Below is a small trained network, with its code and all its weights. Each question gives an input and a class and asks what happens when units are switched off, that is, made to give their printed mean instead of their output.

import numpy as np


def w(rows, s, z=0):
    codes = np.array(rows[::2]) - 128.0
    scale = np.full(codes.shape[1], s)
    scale[-1] = z or s
    return codes * scale


def f(y):
    return np.maximum(y, 0)


def log_softmax(a):
    a = a - a.max(-1, keepdims=True)
    return a - np.log(np.exp(a).sum(-1, keepdims=True))


def net(x, mask):
    res = np.array(x, float).reshape(1, 3) / 4 @ E
    y = f(res @ A[0][:, :-1].T + A[0][:, -1])
    res = res + np.where(mask, y, B[0][:, -1]) @ B[0][:, :-1]
    return log_softmax(res[-1] @ U[:, :-1].T + U[:, -1])


A, B = {}, {}
E = w([
[255,96,163,104,81,205],'x0',
[57,131,172,186,62,174],'x1',
[115,207,184,13,74,82],'x2',
],0.0088)
A[0] = w([
[182,181,125,122,158,122,135],'N0',
[188,69,96,126,125,149,172],'N1',
[189,79,147,155,140,196,132],'N2',
[102,195,140,77,31,96,178],'N3',
[214,51,98,132,132,145,196],'N4',
[141,88,97,189,84,177,196],'N5',
[186,93,114,131,140,156,171],'N6',
[173,89,107,114,124,172,158],'N7',
[89,115,108,173,109,124,160],'N8',
[209,132,127,81,122,87,180],'N9',
[83,76,156,144,137,146,166],'N10',
[60,152,99,147,105,111,253],'N11',
[160,123,107,114,164,104,183],'N12',
[110,178,178,93,81,113,166],'N13',
[54,128,49,136,192,5,201],'N14',
[98,172,171,93,97,145,109],'N15',
[101,137,6,164,196,88,157],'N16',
[164,130,138,94,119,92,171],'N17',
[142,202,135,157,80,93,129],'N18',
[148,163,161,95,180,107,138],'N19',
[111,180,119,89,111,90,82],'N20',
[97,156,140,157,153,107,181],'N21',
[134,176,116,154,71,137,139],'N22',
[133,125,114,172,148,220,187],'N23',
],0.012,0.0035)
B[0] = w([
[208,64,199,150,106,133,157],'N0',
[135,20,56,161,115,185,184],'N1',
[91,105,59,125,107,156,194],'N2',
[169,194,143,44,81,167,231],'N3',
[160,35,111,225,169,217,203],'N4',
[1,148,136,198,125,175,195],'N5',
[136,41,77,180,121,167,178],'N6',
[157,70,95,158,134,125,175],'N7',
[89,127,153,131,152,90,173],'N8',
[214,99,199,156,146,173,189],'N9',
[70,104,178,147,149,106,166],'N10',
[94,197,175,86,172,99,204],'N11',
[201,94,123,104,150,47,166],'N12',
[173,182,149,40,74,177,206],'N13',
[145,185,84,98,204,84,251],'N14',
[145,160,138,99,64,205,186],'N15',
[152,133,79,139,200,89,215],'N16',
[195,102,161,88,123,140,167],'N17',
[155,175,145,89,98,150,166],'N18',
[181,127,189,104,144,97,163],'N19',
[89,163,126,119,89,172,177],'N20',
[100,191,175,115,158,65,173],'N21',
[71,196,109,117,51,96,158],'N22',
[28,105,104,186,113,141,188],'N23',
],0.0073,0.013)
U = w([
[122,228,180,69,105,155,246],'0',
[75,77,33,170,141,216,60],'1',
[43,151,225,144,133,111,77],'2',
[181,50,178,125,165,120,76],'3',
[102,197,123,106,235,2,103],'4',
],0.01,0.0011)

Each question gives the input, the list of numbers given to net, and the class t.
The units are the neurons (one row each of A and B). Each row of codes is followed by its name. A weight is (code - 128) times the scale printed after its matrix; where a second scale follows, it is the last column's (A, B and U).
mask holds one flag per neuron, in row order. A switched-off neuron (its flag False) gives its mean, the last column of its row in B, instead of its output. The means were averaged over made-up inputs and are rounded, as every weight is.
A unit's drop is (log p(t) with every unit on - log p(t) with that unit switched off) / (log p(t) with every unit on - log p(t) with every unit switched off).
k most important neurons: the k neurons with the biggest drops, biggest first
drop when u is switched off: that unit's drop, to one decimal
input [-4,0,2], class 4: most important neuron -> (N14)
input [7,-5,-1], class 1: 3 most important neurons -> (N2 N1 N4)
input [-4,-5,-7], class 4: 2 most important neurons -> (N14 N16)
input [-7,-8,8], class 0: 3 most important neurons -> (N3 N20 N13)
input [-5,-8,7], class 0: 2 most important neurons -> (N3 N20)
input [-5,8,-5], class 2: 4 most important neurons -> (N5 N23 N10 N12)
input [2,0,1], class 3: 3 most important neurons -> (N5 N23 N20)
input [-3,5,-7], class 4: 2 most important neurons -> (N16 N4)
input [-1,8,0], class 2: drop when N8 is switched off -> 0.1
input [-8,8,3], class 0: drop when N3 is switched off -> 0.2
input [-6,7,-1], class 4: drop when N18 is switched off -> 0.0
